Read these off the matrix that follows.
1) Report the top-right entry.
2) Report the 2nd entry on the main diagonal.
3) Report the entry just left of 74.
4) Report the largest entry in the first column.
5) Report the last entry, reading row by row.
6) Report the smallest entry in the first column.
7) Report the third smallest entry.
8) Report the second smallest entry.
156,64,136,138,128,59,148,150,26,138,143,105,141,157,212,81
123,174,107,132,135,176,122,134,194,133,94,148,119,118,74,163
1) 81
2) 174
3) 118
4) 156
5) 163
6) 123
7) 64
8) 59

[[-15.9 -10.0  44.7  10.9]
 [ -0.7  -4.0  22.6 -54.9]
 [ 64.3 -27.9 -33.0  28.9]
 [ -6.4  52.3  17.3  56.9]
 [-54.8 -14.8  11.0  29.4]
 [ 59.2 -43.6 -62.1  30.6]
 [-36.3  42.0 -26.8 -49.3]
 [ 51.2  -1.1   4.7   8.5]
 [-14.8  -4.9  52.8  65.4]
 [ -9.3 -52.2 -46.1  13.3]
 [  3.3 -11.3   6.0   1.5]
 [-11.3 -24.8  -7.2  39.3]
 [ 51.2 -16.7 -35.1 -24.1]
 [ 43.3 -21.3  60.0 -47.7]
 [ 55.3  -5.1  37.1 -53.4]]
Indices start at 0.
The entry in row 0 and column 1 is -10.0
Which number is the entry at row 2, column 0? 64.3
Which number is the entry directly below the largest entry? 13.3
The entry at row 0, column 2: 44.7
The entry in row 2 and column 1 -> -27.9
The entry at row 1, column 2 -> 22.6
The entry directly above the smallest entry -> 11.0
The entry directly below -36.3 is 51.2
The entry at row 0, column 0: -15.9
The entry at row 1, column 0: -0.7
Which number is the entry just right of -0.7? -4.0
The entry just right of the smallest entry is 30.6
Which number is the smallest entry? -62.1
Which number is the largest entry? 65.4
The entry just right of -16.7 is -35.1
The top-right entry: 10.9
Which number is the bottom-right entry? -53.4
The entry directly above 30.6 -> 29.4
The bottom-left entry -> 55.3
Which number is the entry just left of -4.9? -14.8
The entry just left of 6.0 is -11.3
The entry just right of 59.2 is -43.6

Questions about the matrix below.
1) What is the 3rd entry on the main diagonal?
2) What is the entry directly above 151?
3) What is the second entry, reading row by row?
4) What is the entry in the top-left corner?
5) What is the entry in the bottom-left corner?
6) What is the entry just right of 87?
7) What is the top-right entry?
8) What is the entry directly above 113?
[[ 64 121 135 129 167  78 136  79 144 172]
 [153  45 108 151 100  85 131 115 130  97]
 [142 160  77 147  81 169 197 164 115  91]
 [120 207 207  52 125  84 183 136  63 138]
 [179  46 206  83 116  58  88  84 209 173]
 [183 167 183 124 116 130 166  46  98  83]
 [137 179  74 120 195 100 119 104 183  77]
 [149  47 170 165 140 113 149  71  51  78]
 [106 127  68  44 133  84  68 209 137  51]
 [ 89 154 203  53  50  83 129  78 121  62]
 [121 171 202 163  74  55 149  61 104 121]
 [ 64 117 145 165 103 131  50  85 185 204]
 [ 89 141 208  87 124 112 122  42  52  95]]
1) 77
2) 129
3) 121
4) 64
5) 89
6) 124
7) 172
8) 100

 0.032   0.222   0.081   0.087   0.109   0.246   0.045   0.059   0.294   0.083   0.072   0.127   0.068   0.066  -0.083
 0.075   0.071  -0.027   0.129   0.139   0.071   0.043   0.040   0.000   0.069  -0.075   0.092   0.080   0.113   0.119
 0.145  -0.077   0.062   0.114   0.101  -0.112   0.120   0.095  -0.241   0.089   0.052   0.052   0.103   0.125   0.292
 0.034   0.146   0.209   0.048   0.077   0.137   0.085   0.072   0.090   0.084   0.251   0.103   0.044   0.028  -0.088
 0.111  -0.010   0.010   0.124   0.123  -0.028   0.079   0.065  -0.137   0.077  -0.022   0.070   0.091   0.121   0.213
The fourth entry in reading order: 0.087
What is the first entry on the main diagonal?
Answer: 0.032
What is the third entry on the main diagonal?
Answer: 0.062
The median of all entries: 0.079
What is the entry directly above -0.112?
Answer: 0.071
What is the 3rd entry from the end, reading row by row?
Answer: 0.091
What is the entry directly above -0.241?
Answer: 0.000
What is the entry at the centre?
Answer: 0.095
What is the 1st entry on the diagonal from the top-right corner?
Answer: -0.083
The entry directly below the smallest entry is 0.090
What is the largest entry in the last column?
Answer: 0.292
The 2nd-last entry, reading row by row -> 0.121
The entry just right of 0.121 -> 0.213
The entry directly above 0.114 -> 0.129
What is the top entry of the column that holds the largest entry?
Answer: 0.294
What is the bottom entry of the column that holds the largest entry?
Answer: -0.137
The bottom-left entry is 0.111
What is the entry just right of -0.137?
Answer: 0.077
What is the entry just left of -0.077?
Answer: 0.145
The entry just right of the smallest entry is 0.089
What is the entry just left of 0.089?
Answer: -0.241
The 5th entry in reading order is 0.109
What is the fifth-last entry, reading row by row?
Answer: -0.022
The entry directly above 0.043: 0.045
The entry directly below the centre entry: 0.072
What is the entry just right of the largest entry?
Answer: 0.083
The entry directly below -0.077 -> 0.146
What is the second entry on the main diagonal?
Answer: 0.071

Read these off the row that follows.
1) The entry just right of 34.003?
2) The entry just left of -149.036?
3) The entry just right of 152.819?
[ -59.615  -10.270 -149.036   41.668    5.962   -7.578  -73.360  -56.860
  -75.754  -39.822 -210.762   34.003  152.819   92.511 -112.909   88.122]
1) 152.819
2) -10.270
3) 92.511
